[120 157 181 116 173 135]  Dil
[128  91  77 196 117 104]  Dipov
[141 146 182 116 173 135]  gipo
[124 123 132 147 148 104]  nusi
[130 129 127 127 118 104]  Lepu
[124 124 132 129 128 123]  vozek
[157 168 120 111 168  91]  fafo
[134 126 127 110 110 147]  pev
[ 61 158 135 156 208 203]  bevut
[127 129 116 112 122 155]  kilon
[ 74 152 137 160 178 201]  guzup
asked: [110 110 147] : pev
rest: [181 116 173] : [135]
asked: [120 157 181 116] : Dil
rest: [124 124 132] : [129 128 123]
asked: [120 157 181 116 173 135] : Dil
rest: [168 120 111] : [168  91]
rest: [130 129 127 127 118] : [104]

[111 126 130 129 119  75] = Fozi
[133 198 161  89 185 112] = pamul
[145 114 137 111 126 141] = vone
[117 155 118 109 106 168] = Gikon
[133 198 161  89  90 112] = guv
[202  46  99 150 112 118] = topu
[ 87  46  98  99 139 153] = Zefit
[145 159 137 111 126 141] = muv
rest: [46 99] : [150 112 118]
asked: [117 155 118] : Gikon
rest: [111 126 130] : [129 119  75]

[ 98 148 128 145 121 151 144 155 168 158 145 156 144 110 151 114] -> Kodez
[117 151 133 121 129 147 121 137 141 156 142 136 127 117 151 121] -> pupov
[110 143 125 125 124 146 125 145 134 149 140 133 126 115 146 116] -> vomen
[191 136 150 184 121 102 186  79 136 156 142 137 160 196  65 177] -> zil
[150 148 139 128 130 131 128 110 123 130 129 123 128 145 124 142] -> Nep
[116 125 146 124 125 143 108 141 106 151 143 115 110 116 149 114] -> dorin
asked: [143 125 125 124 146] : vomen
rest: [156 142 136] : [127 117 151 121]

[140 201  77  59 194 189 110  86  76 129 146] : dasu
[140 201  77  59 194 189 110  86  76 129  62] : tar
[181 109 205 196 100 139  64 141 121 110 121] : pagu
[ 61 199 202  74 118  49 128  58 184 121 130] : vufo
[124 126 124  96 194  63  89  62  80  80 196] : Mugeb
[189 194  59  77 140 110 201 132 124 174 195] : Pigiz
[ 60  59 134 156 115 190  64 202 164  51 148] : luk
[124  83 176 194 110 184 147  79  50 141 106] : gudo
[188  69 134 116 142  97 101 105 147 160 164] : mosal
[165 118  58  68  94 145 103 201 166 116  57] : rabu
[189  79 123  50 181 109 204 196  84 115 156] : Zenol
asked: [181 109 204 196] : Zenol
rest: [101 105 147 160] : [164]
asked: [140 201  77  59 194 189 110  86  76 129 146] : dasu

[130 130 156 162 170 175 179 183 187 191 195 196 198 200 200 201 201 203
 202 204 204 204 127 128 205 205 204 128 129 130 205 205 204 205 206 205
 204 203 205 204 205 205 204 206 205 204 205 206 205 205 205 203 204 205
 204 204 205 206 205] = zofa
[129 128 129 128 128 129 129 130 130 132 132 133 134 135 139 139 144 147
 150 156 160 167 170 176 179 187 188 191 195 197 199 199 201 202 202 202
 202 205 204 204 204 205 203 206 205 205 206 205 206 203 204 204 205 205
 206 206 206 205 205] = ged
[205 205 206 127 128 127 128 129 128 129 129 128 129 128 128 128 127 127
 128 127 127 128 128 128 129 128 127 128 129 129 129 128 128 127 129 128
 130 130 129 129 129 130 130 131 133 133 134 137 138 142 145 149 154 160
 165 169 174 180 183] = zar
rest: [128 129 129 128] : [129 128 128 128 127 127 128 127 127 128 128 128 129 128 127 128 129 129
 129 128 128 127 129 128 130 130 129 129 129 130 130 131 133 133 134 137
 138 142 145 149 154 160 165 169 174 180 183]
asked: [130 130 156 162 170 175 179 183 187 191 195 196 198 200 200 201 201 203
 202 204 204 204 127 128 205 205 204 128 129 130 205 205 204 205 206 205
 204 203 205 204 205 205 204 206 205 204 205 206 205 205 205 203 204 205
 204 204 205 206 205] : zofa
rest: [142 145] : [149 154 160 165 169 174 180 183]
asked: [130 131] : zar
rest: [200 200] : [201 201 203 202 204 204 204 127 128 205 205 204 128 129 130 205 205 204
 205 206 205 204 203 205 204 205 205 204 206 205 204 205 206 205 205 205
 203 204 205 204 204 205 206 205]
rest: [202 202 202 202] : [205 204 204 204 205 203 206 205 205 206 205 206 203 204 204 205 205 206
 206 206 205 205]

[122 118 146 124 140] : kime
[114 123 152 128 131] : Geper
[130 101 147 112 164] : Relas
[153 150  72 136 105] : Gom
[152 146  77 133 110] : vid
[145 105 121 111 164] : Gopib
[100 108 187 121 148] : lenu
[142 109 122 114 157] : Mudem
[141 125 111 123 137] : kun
[139 141 101 134 114] : gaf
[100 124 152 121 148] : Defe
[149 160  70 143  91] : Geb
rest: [147 112] : [164]
asked: [118 146 124] : kime
rest: [123 152] : [128 131]

[ 98 141 121  44] -> nuva
[ 66 101 139 117] -> saru
[ 94 207 139 126] -> Pid
[208 119 174 126] -> suv
[107 190 191 126] -> daror
[ 89 208 118 120] -> Lilo
[112 183 199 126] -> Fabi
[141  98 114 117] -> zoni
[112 183 198 126] -> zosok
asked: [208 118] : Lilo
asked: [ 98 141] : nuva
rest: [ 94 207 139] : [126]

[124 198 199  43 121 142 127 185] = lav
[125 201 214  35  85 152  62 197] = zatib
[117 142 155 148 188  80 130  82] = miv
[159  77  76 169 117 133 116 146] = vamo
[109 149 169 140 210  59 118  73] = masut
[121 134 125 127 122 142 127 133] = vovuf
[125 127 121 142 127 127 130 126] = bol
[198  46  75 194 156 113  71 165] = tuz
[123 191 204  46  84 152  78 189] = bak
[107 155 162 144 216  61 123  75] = mem
[125 189 195  46  84 153  78 187] = zat
[193  52  66 192 150 116  83 156] = melub
asked: [125 127 122 142 127] : vovuf
rest: [148 188] : [ 80 130  82]
rest: [ 46  84 152  78] : [189]
rest: [122 142 127] : [133]

[120 130 128 140 140 130  88 127 127  58 141 133] -> sidu
[131 138 130 135 129 128 140 140 119 193 129 129] -> riku
[116 133 125 127 126 123  88 127 128  70 127 132] -> bom
asked: [116 133 125 127 126 123] : bom
rest: [ 88 127 128] : [ 70 127 132]

[150 133  95 136 165 132 125 186 103 184 165  48  61  61  73  70 139 147
 134 168 105 130 182 170 148  66] : zik
[121  88 130 169 171 152  95 203  66 213 195  72 175  97 193 160 129  96
 150 143  87 177 218 179 150  78] : Muvin
[125 158 142  86 104 102 147  48  70 103 186  61 165 139  61  73 147 184
 134  74 160  92  42  93 144 182] : tur
[131 147 148  68 160  89 125  73 117 103 154 123 160 150  96 175 143  97
 193 129 131 107  91 151 215 142] : Dukib
[124 102 125 164 108 150 124 162 122 151 118 130 117 127 149 106 117 150
  90 133 119 147 158 116  68 119] : pez
rest: [ 86 104] : [102 147  48  70 103 186  61 165 139  61  73 147 184 134  74 160  92  42
  93 144 182]
asked: [160 150  96 175 143  97 193 129] : Dukib
asked: [186 103 184 165  48  61  61  73  70 139 147 134] : zik
asked: [160 150  96] : Dukib

[ 64 148 147 105] = kuv
[ 81  34 135  86] = Gukir
[ 81  34 136  86] = soz
asked: [ 81  34 136  86] : soz
rest: [ 64 148] : [147 105]

[126 106 128 128 129 132 122  90 125 124 111  94 130 118 134 127 126 123
 126 134 129 130 128 123 156 121 133  91] : mez
[134  65 128  94 128  97 129  36 126 128 117 118 125 123 130 124 128 125
 124 136 127 127 127 124 116 129 111 156] : Fidal
[121  71 129  98 127 112 132  61 126 124 116 133 125 130 127 117 129 123
 125 139 124 127 128 127 114 126  98 145] : Riv
[134  73 128 126 127 104 170  40 124 131 143 133 126 131 121 133 128 131
 126 132 126 128 126 124 133 133 115 159] : lozo
asked: [ 98 127 112 132  61 126 124] : Riv
asked: [131 126 132 126] : lozo
asked: [123 125 139 124 127 128 127 114] : Riv

[154 187 140 112  50]  refo
[116 108 140 112  49]  lam
[ 96 127 147 161  73]  razu
[ 77 110 109  91  71]  fofa
[109  77 110 108 152]  sepud
[ 97 127 145 106 217]  loziv
[ 88 166 144 106 176]  melab
[152  59 213 137  55]  tef
asked: [109  91  71] : fofa
asked: [ 77 110 109] : fofa
rest: [ 97 127] : [145 106 217]
rest: [127 145 106] : [217]
rest: [144 106] : [176]
rest: [127 145] : [106 217]

[ 91 114  93 108 132] = fuz
[177 148 165 108 133] = tadi
[168 122 131 142 110] = pibif
[192 154 154  91 112] = kupor
[206 145 166 116 119] = Siz
rest: [ 91 114  93] : [108 132]
asked: [ 91 112] : kupor

[119 131 130 140 125 137 136 128 134 140 120 134 109 137 101 132 120 175
 127 143 130 139 123 128 106 140 103 129 115 134]  gon
[129 152 122 130 129 132 132 124 143 115 142 125 104 107 139 145 152 221
 115 121 125 146 100 145 105  92 123 138 128 125]  Vezu
[134 109 129 127 120 125 135 129 119 129 115 139 138 128 146 137 105 213
 123 134 132 137 119 133 125 110 140 114 124 128]  sutu
[136 159 134 137 134 133 126 123 123 133 135 135 113 146 115 116 157 150
 111 133 142 138 152 138 115 150 130 127 114 134]  Kur
[112 111 134 136 130 124 117 130 117 164 120 121 142 149 128 170 120 174
 127 132 124 113 131 133  93 109 130 132 118 127]  sena
rest: [123 134 132] : [137 119 133 125 110 140 114 124 128]
asked: [132 132] : Vezu
rest: [120 175 127] : [143 130 139 123 128 106 140 103 129 115 134]
rest: [137 119] : [133 125 110 140 114 124 128]
asked: [135 113 146 115 116] : Kur

